Below is a small trained network, with its code and all its weights. Each question gives an input and a class and asks what happens when units are switched off, that is, made to give their printed mean instead of their output.

import numpy as np


def w(rows, s, z=0):
    codes = np.array(rows[::2]) - 128.0
    scale = np.full(codes.shape[1], s)
    scale[-1] = z or s
    return codes * scale


def f(y):
    return y / 2 * (1 + np.tanh(0.7978845608 * (y + 0.044715 * y**3)))


def log_softmax(a):
    a = a - a.max(-1, keepdims=True)
    return a - np.log(np.exp(a).sum(-1, keepdims=True))


def net(x, mask):
    res = np.array(x, float).reshape(1, 2) / 4 @ E
    y = f(res @ A[0][:, :-1].T + A[0][:, -1])
    res = res + np.where(mask, y, B[0][:, -1]) @ B[0][:, :-1]
    return log_softmax(res[-1] @ U[:, :-1].T + U[:, -1])


A, B = {}, {}
E = w([
[179,149,7,61,194,39,142,178,90,188,88,184],'x0',
[176,39,173,199,147,79,184,85,48,44,218,229],'x1',
],0.018)
A[0] = w([
[74,78,87,197,138,144,143,46,78,88,108,134,2],'neuron 1',
[87,45,167,197,63,151,162,65,111,11,182,142,18],'neuron 2',
[151,170,32,60,194,35,91,169,147,198,65,100,229],'neuron 3',
[198,72,120,209,138,57,194,99,9,31,204,192,92],'neuron 4',
[48,179,179,151,38,198,44,129,205,82,153,50,183],'neuron 5',
[100,178,152,135,137,180,64,166,212,119,108,52,198],'neuron 6',
[93,51,189,227,45,203,179,36,92,36,238,171,100],'neuron 7',
[130,75,193,175,105,125,155,94,63,51,174,188,140],'neuron 8',
],0.014,0.0079)
B[0] = w([
[101,138,205,116,112,32,198,102,117,148,184,199,155],'neuron 1',
[203,91,88,106,225,40,205,70,93,88,217,225,218],'neuron 2',
[195,143,69,95,170,65,52,241,136,126,204,210,243],'neuron 3',
[128,31,113,160,183,53,69,36,45,29,220,217,243],'neuron 4',
[44,188,218,197,66,189,83,17,184,243,159,58,214],'neuron 5',
[43,114,155,192,72,134,69,110,164,204,146,52,191],'neuron 6',
[189,32,98,58,245,45,102,90,29,2,190,210,254],'neuron 7',
[100,136,170,103,136,114,149,156,130,203,197,202,213],'neuron 8',
],0.013,0.057)
U = w([
[122,211,61,145,89,195,57,199,192,217,105,43,150],'0',
[48,211,195,103,51,250,127,41,172,196,65,23,2],'1',
[171,55,188,185,178,71,199,57,30,46,207,194,158],'2',
[191,188,43,35,171,107,144,242,105,165,78,154,11],'3',
],0.014,0.0091)

Each question gives the input, the list of numbers given to net, and the class t.
The units are the neurons (one row each of A and B). Each row of codes is followed by its name. A weight is (code - 128) times the scale printed after its matrix; where a second scale follows, it is the last column's (A, B and U).
mask holds one flag per neuron, in row order. A switched-off neuron (its flag False) gives its mean, the last column of its row in B, instead of its output. The means were averaged over made-up inputs and are rounded, as every weight is.
A unit's drop is (log p(t) with every unit on - log p(t) with that unit switched off) / (log p(t) with every unit on - log p(t) with every unit switched off).
The circuit of an input: a set's keep is (log p(t) with only the set's units on - log p(t) with every unit switched off) / (log p(t) with every unit on - log p(t) with every unit switched off). Starting from all 8 units, units are removed one at a time, each time the one whose removal leaves the highest keep (on an exact tie, the one counted first), for as long as the keep stays at least 0.8.
circuit, biggest first: the units of the circuit, biggest drop first
most important unit: the unit with the biggest drop
k most important neurons: the k neurons with the biggest drops, biggest first
drop of u: that unit's drop, to one decimal
input [6,-8], class 3: most important unit -> neuron 3
input [-5,-2], class 1: circuit, biggest first -> [neuron 5; neuron 4]
input [0,-2], class 0: circuit, biggest first -> [neuron 7; neuron 4]
input [4,-6], class 3: 2 most important neurons -> [neuron 3; neuron 5]
input [0,0], class 0: 2 most important neurons -> [neuron 7; neuron 4]
input [4,-7], class 3: 2 most important neurons -> [neuron 3; neuron 5]
input [3,-6], class 0: drop of neuron 6 -> 0.1
input [6,-7], class 3: drop of neuron 3 -> 0.2
input [1,-2], class 0: drop of neuron 7 -> 0.3
input [0,-1], class 0: drop of neuron 4 -> 0.3
